Below is a small trained network, with its code and all its weights. Each question gives an input and a target symbol and asks what happens when units are switched off, that is, made to give their printed mean instead of their output.

import numpy as np


def w(rows, s, z=0):
    codes = np.array(rows[::2]) - 128.0
    scale = np.full(codes.shape[1], s)
    scale[-1] = z or s
    return codes * scale


def f(y):
    return np.maximum(y, 0)


def softmax(a):
    e = np.exp(a - a.max(-1, keepdims=True))
    return e / e.sum(-1, keepdims=True)


def log_softmax(a):
    a = a - a.max(-1, keepdims=True)
    return a - np.log(np.exp(a).sum(-1, keepdims=True))


def net(x, mask):
    ids = ['αβγδζηθμξπστφψω'.index(c) for c in x.split()]
    T = len(ids)
    res = E[ids] + P[:T]
    u = 0
    for l in range(3):
        r = res
        for j in range(3):
            rows = slice(3 * j, 3 * j + 3)
            q, k, v = (r @ M[l][rows].T for M in (Q, K, V))
            z = softmax(np.where(np.tri(T) > 0, q @ k.T / 3**0.5, -1e9)) @ v
            o = O[l][rows]
            res = res + np.where(mask[u + j], z, o[:, -1]) @ o[:, :-1]
        u += 3
        y = f(res @ A[l][:, :-1].T + A[l][:, -1])
        res = res + np.where(mask[u : u + 8], y, B[l][:, -1]) @ B[l][:, :-1]
        u += 8
    return log_softmax(res[-1] @ U[:, :-1].T + U[:, -1])


Q, K, V, O, A, B = {}, {}, {}, {}, {}, {}
E = w([
[121,239,225],'α',
[3,112,171],'β',
[98,177,117],'γ',
[82,200,39],'δ',
[132,129,103],'ζ',
[129,56,116],'η',
[142,88,106],'θ',
[137,69,108],'μ',
[158,103,122],'ξ',
[85,169,135],'π',
[130,109,155],'σ',
[121,115,110],'τ',
[120,116,110],'φ',
[137,77,185],'ψ',
[129,101,218],'ω',
],0.027)
P = w([
[224,126,94],'0',
[69,192,160],'1',
[61,206,175],'2',
[58,214,171],'3',
[53,223,177],'4',
[56,234,175],'5',
[52,246,179],'6',
[59,252,177],'7',
[60,254,176],'8',
[58,245,180],'9',
],0.0042)
Q[0] = w([
[54,73,93],'L0H0',
[28,151,149],'L0H0',
[157,105,148],'L0H0',
[253,52,89],'L0H1',
[160,121,79],'L0H1',
[179,101,126],'L0H1',
[95,154,117],'L0H2',
[124,148,121],'L0H2',
[117,124,129],'L0H2',
],0.018)
K[0] = w([
[175,98,128],'L0H0',
[250,102,201],'L0H0',
[81,93,134],'L0H0',
[67,212,76],'L0H1',
[80,150,105],'L0H1',
[84,172,142],'L0H1',
[112,142,86],'L0H2',
[111,108,83],'L0H2',
[129,139,118],'L0H2',
],0.022)
V[0] = w([
[200,124,163],'L0H0',
[162,153,121],'L0H0',
[206,96,138],'L0H0',
[254,67,156],'L0H1',
[46,50,176],'L0H1',
[149,148,139],'L0H1',
[116,130,151],'L0H2',
[73,192,77],'L0H2',
[5,39,92],'L0H2',
],0.0053)
O[0] = w([
[194,239,209,151],'L0H0',
[143,127,145,90],'L0H0',
[193,254,129,134],'L0H0',
[194,184,229,91],'L0H1',
[49,152,199,254],'L0H1',
[134,147,108,113],'L0H1',
[151,135,148,146],'L0H2',
[72,219,192,199],'L0H2',
[124,90,154,230],'L0H2',
],0.0038,0.0024)
A[0] = w([
[84,169,114,134],'L0N0',
[114,61,166,137],'L0N1',
[113,94,62,2],'L0N2',
[209,145,13,31],'L0N3',
[126,162,59,138],'L0N4',
[197,173,144,32],'L0N5',
[95,175,2,42],'L0N6',
[164,74,74,114],'L0N7',
],0.014,0.0082)
B[0] = w([
[67,74,71,254],'L0N0',
[133,95,182,254],'L0N1',
[175,218,40,156],'L0N2',
[206,161,2,146],'L0N3',
[96,67,154,186],'L0N4',
[4,169,124,142],'L0N5',
[172,77,223,191],'L0N6',
[107,31,112,210],'L0N7',
],0.0086,0.006)
Q[1] = w([
[223,122,83],'L1H0',
[254,69,194],'L1H0',
[155,125,62],'L1H0',
[194,71,97],'L1H1',
[113,135,163],'L1H1',
[96,162,59],'L1H1',
[109,126,175],'L1H2',
[157,106,204],'L1H2',
[140,107,143],'L1H2',
],0.017)
K[1] = w([
[92,70,153],'L1H0',
[129,39,254],'L1H0',
[75,84,115],'L1H0',
[48,123,115],'L1H1',
[149,121,156],'L1H1',
[134,140,80],'L1H1',
[129,181,152],'L1H2',
[153,127,183],'L1H2',
[151,124,115],'L1H2',
],0.019)
V[1] = w([
[91,65,164],'L1H0',
[102,96,130],'L1H0',
[127,140,93],'L1H0',
[7,150,124],'L1H1',
[134,156,131],'L1H1',
[183,118,136],'L1H1',
[84,139,91],'L1H2',
[96,122,124],'L1H2',
[128,128,128],'L1H2',
],0.014)
O[1] = w([
[145,45,171,250],'L1H0',
[58,84,136,182],'L1H0',
[82,149,126,86],'L1H0',
[2,191,135,187],'L1H1',
[134,127,158,88],'L1H1',
[189,72,153,108],'L1H1',
[198,100,108,131],'L1H2',
[171,78,110,163],'L1H2',
[128,128,128,128],'L1H2',
],0.0064,0.012)
A[1] = w([
[144,175,157,2],'L1N0',
[108,154,28,62],'L1N1',
[116,187,119,92],'L1N2',
[78,161,121,246],'L1N3',
[177,207,54,148],'L1N4',
[168,167,183,67],'L1N5',
[182,252,104,247],'L1N6',
[183,121,177,120],'L1N7',
],0.012,0.0073)
B[1] = w([
[184,5,127,131],'L1N0',
[122,125,189,148],'L1N1',
[164,137,118,136],'L1N2',
[213,100,102,252],'L1N3',
[236,97,218,139],'L1N4',
[81,196,54,151],'L1N5',
[138,108,254,151],'L1N6',
[137,123,167,192],'L1N7',
],0.0099,0.011)
Q[2] = w([
[134,182,67],'L2H0',
[3,75,161],'L2H0',
[67,209,183],'L2H0',
[120,107,154],'L2H1',
[147,129,40],'L2H1',
[214,94,85],'L2H1',
[178,102,63],'L2H2',
[201,86,136],'L2H2',
[153,82,89],'L2H2',
],0.015)
K[2] = w([
[172,62,192],'L2H0',
[7,92,59],'L2H0',
[88,116,209],'L2H0',
[121,167,102],'L2H1',
[123,78,106],'L2H1',
[172,70,118],'L2H1',
[223,124,119],'L2H2',
[154,90,68],'L2H2',
[190,106,142],'L2H2',
],0.019)
V[2] = w([
[110,116,38],'L2H0',
[210,48,112],'L2H0',
[135,124,156],'L2H0',
[137,76,87],'L2H1',
[153,173,102],'L2H1',
[1,146,192],'L2H1',
[130,167,141],'L2H2',
[157,140,113],'L2H2',
[94,169,92],'L2H2',
],0.0068)
O[2] = w([
[184,104,74,127],'L2H0',
[64,53,134,228],'L2H0',
[104,131,145,141],'L2H0',
[187,136,78,163],'L2H1',
[84,44,104,50],'L2H1',
[1,171,96,120],'L2H1',
[91,102,135,67],'L2H2',
[129,107,112,103],'L2H2',
[48,102,149,9],'L2H2',
],0.0052,0.011)
A[2] = w([
[189,247,134,84],'L2N0',
[116,101,207,5],'L2N1',
[112,144,84,198],'L2N2',
[168,81,140,164],'L2N3',
[111,16,54,96],'L2N4',
[169,168,242,151],'L2N5',
[61,198,62,32],'L2N6',
[192,170,126,86],'L2N7',
],0.013,0.015)
B[2] = w([
[183,146,67,138],'L2N0',
[186,207,159,177],'L2N1',
[98,193,175,166],'L2N2',
[119,120,148,241],'L2N3',
[189,164,103,250],'L2N4',
[82,101,87,250],'L2N5',
[254,121,170,139],'L2N6',
[103,103,102,145],'L2N7',
],0.015,0.019)
U = w([
[78,196,73,177],'α',
[181,230,228,3],'β',
[168,154,117,167],'γ',
[166,135,32,13],'δ',
[132,141,149,192],'ζ',
[179,135,211,124],'η',
[157,53,131,71],'θ',
[177,94,154,73],'μ',
[125,18,151,102],'ξ',
[157,149,120,210],'π',
[63,32,97,201],'σ',
[95,74,107,213],'τ',
[111,49,74,153],'φ',
[131,82,252,91],'ψ',
[61,145,201,128],'ω',
],0.013,0.012)

Each question gives the input, a string of symbols that net reads in full, and the target symbol t.
The units are the heads (3 rows each of Q, K, V and O) and the neurons (one row each of A and B). Each row of codes is followed by its name. A weight is (code - 128) times the scale printed after its matrix; where a second scale follows, it is the last column's (O, A, B and U).
mask holds one flag per unit, layer by layer, with each layer's heads first. A switched-off unit (its flag False) gives its mean, the last column of its rows in O or B, instead of its output. The means were averaged over made-up inputs and are rounded, as every weight is.
A unit's drop is (log p(t) with every unit on - log p(t) with that unit switched off) / (log p(t) with every unit on - log p(t) with every unit switched off).
The circuit of an input: a set's keep is (log p(t) with only the set's units on - log p(t) with every unit switched off) / (log p(t) with every unit on - log p(t) with every unit switched off). Starting from the 12 units with the biggest drops (on a tie, the unit counted first), units are removed one at a time, each time the one whose removal leaves the highest keep (on an exact tie, the one counted first), for as long as the keep stays at least 0.8.
units of the circuit, in order: the units of the circuit, biggest drop first
k most important neurons: the k neurons with the biggest drops, biggest first
top k neurons in layer l: the k neurons of layer l with the biggest drops, biggest first
heads that matter: for each layer, one digit per head in row order, 1 if its drop is at least 0.15 and else 0, layers parted by /
input β η ξ ω ψ σ π, target β: most important neuron -> L0N0
input θ π φ μ ξ μ δ η, target δ: units of the circuit, in order -> L2N4, L0H1
input β δ φ τ, target β: heads that matter -> 000 / 110 / 010
input ξ σ ζ η ξ ξ ξ η, target η: 3 most important neurons -> L1N3, L0N0, L2N4
input γ ω φ π α ω ξ θ ζ σ, target σ: heads that matter -> 000 / 000 / 100
input τ θ ω ψ, target ω: units of the circuit, in order -> L1N3, L2H1, L2N4
input η ξ σ η, target η: heads that matter -> 001 / 100 / 000
input ξ α ξ π α τ σ θ ξ γ, target ψ: 2 most important neurons -> L1N6, L2N1
input β θ η ξ φ, target β: units of the circuit, in order -> L2N6, L2H1, L0H1, L1H1
input ω γ β π β β τ μ, target β: units of the circuit, in order -> L1H1, L2N6
input θ μ π γ ψ θ ω δ η θ, target δ: units of the circuit, in order -> L0H1, L2N4
input ψ ω σ ψ σ π, target σ: heads that matter -> 110 / 010 / 000
input μ ω α γ η δ γ μ μ φ, target φ: top 2 neurons in layer 0 -> L0N7, L0N3
input ψ τ ψ ζ ζ, target σ: heads that matter -> 110 / 100 / 000
input π π ω π ζ β σ ξ, target β: heads that matter -> 100 / 010 / 010
input δ δ π ψ γ γ φ, target μ: top 2 neurons in layer 0 -> L0N6, L0N2
input γ θ ζ α ξ μ ξ, target α: heads that matter -> 010 / 010 / 000
input ψ β γ τ α η, target α: top 3 neurons in layer 1 -> L1N3, L1N5, L1N1
input ξ σ η ψ, target ψ: 4 most important neurons -> L2N1, L2N4, L1N3, L2N5
input π ξ π σ η α η, target α: units of the circuit, in order -> L1H1, L0N0, L0N5
input μ τ θ π σ π ζ β γ, target φ: top 2 neurons in layer 0 -> L0N0, L0N7
input ξ β ψ σ, target ψ: top 2 neurons in layer 1 -> L1N3, L1N7
input η η β, target η: heads that matter -> 000 / 111 / 000
input η ξ γ δ σ ζ ξ π, target δ: heads that matter -> 001 / 111 / 011
input ζ π γ μ π π η φ, target ξ: 4 most important neurons -> L0N3, L0N0, L0N1, L1N4
input ω β ψ β, target ψ: heads that matter -> 001 / 110 / 000
